Here is a tiny trained network, its code and every weight. The questions are about switching its units off for an input and a class, where a switched-off unit gives its printed mean instead of its output.

import numpy as np


def w(rows, s, z=0):
    codes = np.array(rows[::2]) - 128.0
    scale = np.full(codes.shape[1], s)
    scale[-1] = z or s
    return codes * scale


def norm(h):
    return h / np.sqrt((h * h).mean(-1, keepdims=True) + 1e-5)


def f(y):
    return np.maximum(y, 0)


def log_softmax(a):
    a = a - a.max(-1, keepdims=True)
    return a - np.log(np.exp(a).sum(-1, keepdims=True))


def net(x, mask):
    res = np.array(x, float).reshape(1, 7) / 4 @ E
    u = 0
    for l in range(3):
        y = f(norm(res) @ A[l][:, :-1].T + A[l][:, -1])
        res = res + np.where(mask[u : u + 7], y, B[l][:, -1]) @ B[l][:, :-1]
        u += 7
    return log_softmax(norm(res)[-1] @ U[:, :-1].T + U[:, -1])


A, B = {}, {}
E = w([
[2,44,30,24,152,156,175,158],'x0',
[50,130,150,104,8,69,72,39],'x1',
[113,19,161,222,47,121,149,217],'x2',
[11,119,231,194,243,126,145,78],'x3',
[127,130,127,129,126,128,130,128],'x4',
[83,225,188,68,129,53,147,245],'x5',
[128,131,128,129,128,130,131,127],'x6',
],0.009)
A[0] = w([
[36,81,95,61,125,200,114,160,28],'L0N0',
[82,91,214,75,31,68,76,36,37],'L0N1',
[219,92,109,144,254,148,191,205,7],'L0N2',
[80,102,170,84,46,81,57,63,24],'L0N3',
[122,41,165,164,101,133,68,206,34],'L0N4',
[90,218,194,73,106,6,232,238,11],'L0N5',
[173,131,98,195,109,136,160,64,124],'L0N6',
],0.007,0.012)
B[0] = w([
[86,85,46,52,146,77,159,136,153],'L0N0',
[60,218,28,198,110,203,154,185,211],'L0N1',
[63,242,48,227,152,203,157,199,179],'L0N2',
[47,237,67,211,92,190,172,131,164],'L0N3',
[178,96,168,136,83,119,203,121,143],'L0N4',
[109,79,178,92,129,255,5,134,220],'L0N5',
[100,127,187,87,124,171,57,169,251],'L0N6',
],0.0097,0.0028)
A[1] = w([
[119,18,145,199,87,40,177,186,15],'L1N0',
[84,111,121,147,176,73,140,113,90],'L1N1',
[206,121,52,78,59,138,118,127,44],'L1N2',
[100,87,205,138,157,163,160,66,41],'L1N3',
[170,30,75,177,134,197,125,10,12],'L1N4',
[147,210,81,55,204,113,133,23,2],'L1N5',
[113,173,198,59,129,64,151,211,92],'L1N6',
],0.011,0.0086)
B[1] = w([
[151,153,201,57,105,189,182,73,203],'L1N0',
[138,118,105,115,126,91,143,138,167],'L1N1',
[153,137,101,102,99,44,152,226,253],'L1N2',
[126,132,125,117,142,40,138,203,175],'L1N3',
[65,127,181,111,140,184,3,193,235],'L1N4',
[162,139,225,56,76,181,210,79,224],'L1N5',
[130,63,117,136,133,197,39,97,248],'L1N6',
],0.013,0.0042)
A[2] = w([
[213,210,159,222,136,116,35,130,97],'L2N0',
[11,93,216,203,255,64,171,39,144],'L2N1',
[64,142,80,109,6,42,83,22,79],'L2N2',
[236,184,218,238,93,53,136,99,16],'L2N3',
[219,142,77,152,243,219,193,193,34],'L2N4',
[46,26,13,40,147,126,248,136,1],'L2N5',
[118,10,169,228,35,183,203,170,80],'L2N6',
],0.0095,0.0048)
B[2] = w([
[62,62,82,103,155,112,135,103,254],'L2N0',
[236,149,64,117,28,96,116,208,250],'L2N1',
[128,189,127,248,191,176,174,153,212],'L2N2',
[73,50,93,113,218,96,145,70,204],'L2N3',
[52,203,123,215,57,131,141,102,218],'L2N4',
[128,83,144,189,195,76,109,50,219],'L2N5',
[153,200,173,74,145,153,178,87,238],'L2N6',
],0.014,0.0064)
U = w([
[64,200,100,203,118,165,165,137,165],'0',
[105,105,174,94,135,201,5,168,101],'1',
[174,147,210,54,109,158,212,65,239],'2',
[90,43,102,124,194,58,135,66,105],'3',
[208,133,94,112,80,41,141,216,2],'4',
],0.022,0.0035)

Each question gives the input, the list of numbers given to net, and the class t.
The units are the neurons (one row each of A and B). Each row of codes is followed by its name. A weight is (code - 128) times the scale printed after its matrix; where a second scale follows, it is the last column's (A, B and U).
mask holds one flag per neuron, layer by layer. A switched-off neuron (its flag False) gives its mean, the last column of its row in B, instead of its output. The means were averaged over made-up inputs and are rounded, as every weight is.
A unit's drop is (log p(t) with every unit on - log p(t) with that unit switched off) / (log p(t) with every unit on - log p(t) with every unit switched off).
The circuit of an input: a set's keep is (log p(t) with only the set's units on - log p(t) with every unit switched off) / (log p(t) with every unit on - log p(t) with every unit switched off). Starting from the 12 units with the biggest drops (on a tie, the unit counted first), units are removed one at a time, each time the one whose removal leaves the highest keep (on an exact tie, the one counted first), for as long as the keep stays at least 0.8.
circuit, biggest first: the units of the circuit, biggest drop first
k most important neurons: the k neurons with the biggest drops, biggest first
top k neurons in layer l: the k neurons of layer l with the biggest drops, biggest first
input [-8,-2,2,6,-8,3,-3], class 3: circuit, biggest first => [L2N3]
input [-8,8,-5,-5,-8,-4,5], class 0: 2 most important neurons => [L2N2; L0N1]
input [0,3,7,4,7,7,8], class 1: 3 most important neurons => [L0N5; L1N6; L1N5]
input [-8,-4,1,-3,-2,6,-1], class 3: 2 most important neurons => [L2N0; L2N3]
input [6,-3,-7,-6,4,6,2], class 2: 4 most important neurons => [L1N5; L1N4; L2N1; L0N6]
input [-7,1,6,1,-3,-4,-1], class 3: top 2 neurons in layer 2 => [L2N3; L2N0]
input [1,2,5,-5,-4,4,8], class 2: top 2 neurons in layer 2 => [L2N6; L2N1]
input [3,-1,-7,6,-7,8,4], class 1: 3 most important neurons => [L1N6; L0N5; L2N6]
input [-7,6,1,2,8,5,0], class 3: top 3 neurons in layer 2 => [L2N3; L2N0; L2N4]
input [4,-3,4,5,2,-3,-4], class 4: circuit, biggest first => [L2N1; L1N3]
input [0,5,1,-4,6,6,-2], class 1: 2 most important neurons => [L0N5; L1N6]
input [-4,-8,4,-8,1,-5,5], class 0: 3 most important neurons => [L2N4; L0N2; L2N1]
input [0,-4,6,-6,7,5,-2], class 2: 3 most important neurons => [L2N6; L1N0; L2N1]
input [-2,3,-3,6,-7,0,3], class 4: circuit, biggest first => [L2N1]
input [-1,7,8,6,4,7,5], class 2: 3 most important neurons => [L2N6; L1N0; L1N4]
input [5,-8,5,-4,8,8,7], class 0: top 2 neurons in layer 0 => [L0N2; L0N6]
input [-6,-5,-4,-3,4,-4,5], class 3: 2 most important neurons => [L2N0; L2N3]
input [-3,-6,8,8,3,4,-5], class 2: 2 most important neurons => [L1N0; L2N6]
input [5,-4,-5,3,-3,0,3], class 2: 2 most important neurons => [L1N5; L2N0]
input [8,-5,6,-5,-4,0,6], class 3: most important neuron => [L2N5]
input [-7,6,7,6,-4,-7,-2], class 1: top 3 neurons in layer 1 => [L1N4; L1N5; L1N2]
input [-1,7,-5,-6,-6,-7,5], class 0: top 2 neurons in layer 1 => [L1N6; L1N2]
input [6,-7,7,8,-8,6,-3], class 4: top 2 neurons in layer 2 => [L2N1; L2N2]
input [-1,0,-5,6,-2,4,2], class 4: top 2 neurons in layer 2 => [L2N1; L2N6]
input [-5,7,-4,8,-6,-2,-7], class 4: top 2 neurons in layer 2 => [L2N1; L2N4]
input [6,-6,-4,-6,-8,5,6], class 0: top 2 neurons in layer 2 => [L2N4; L2N1]
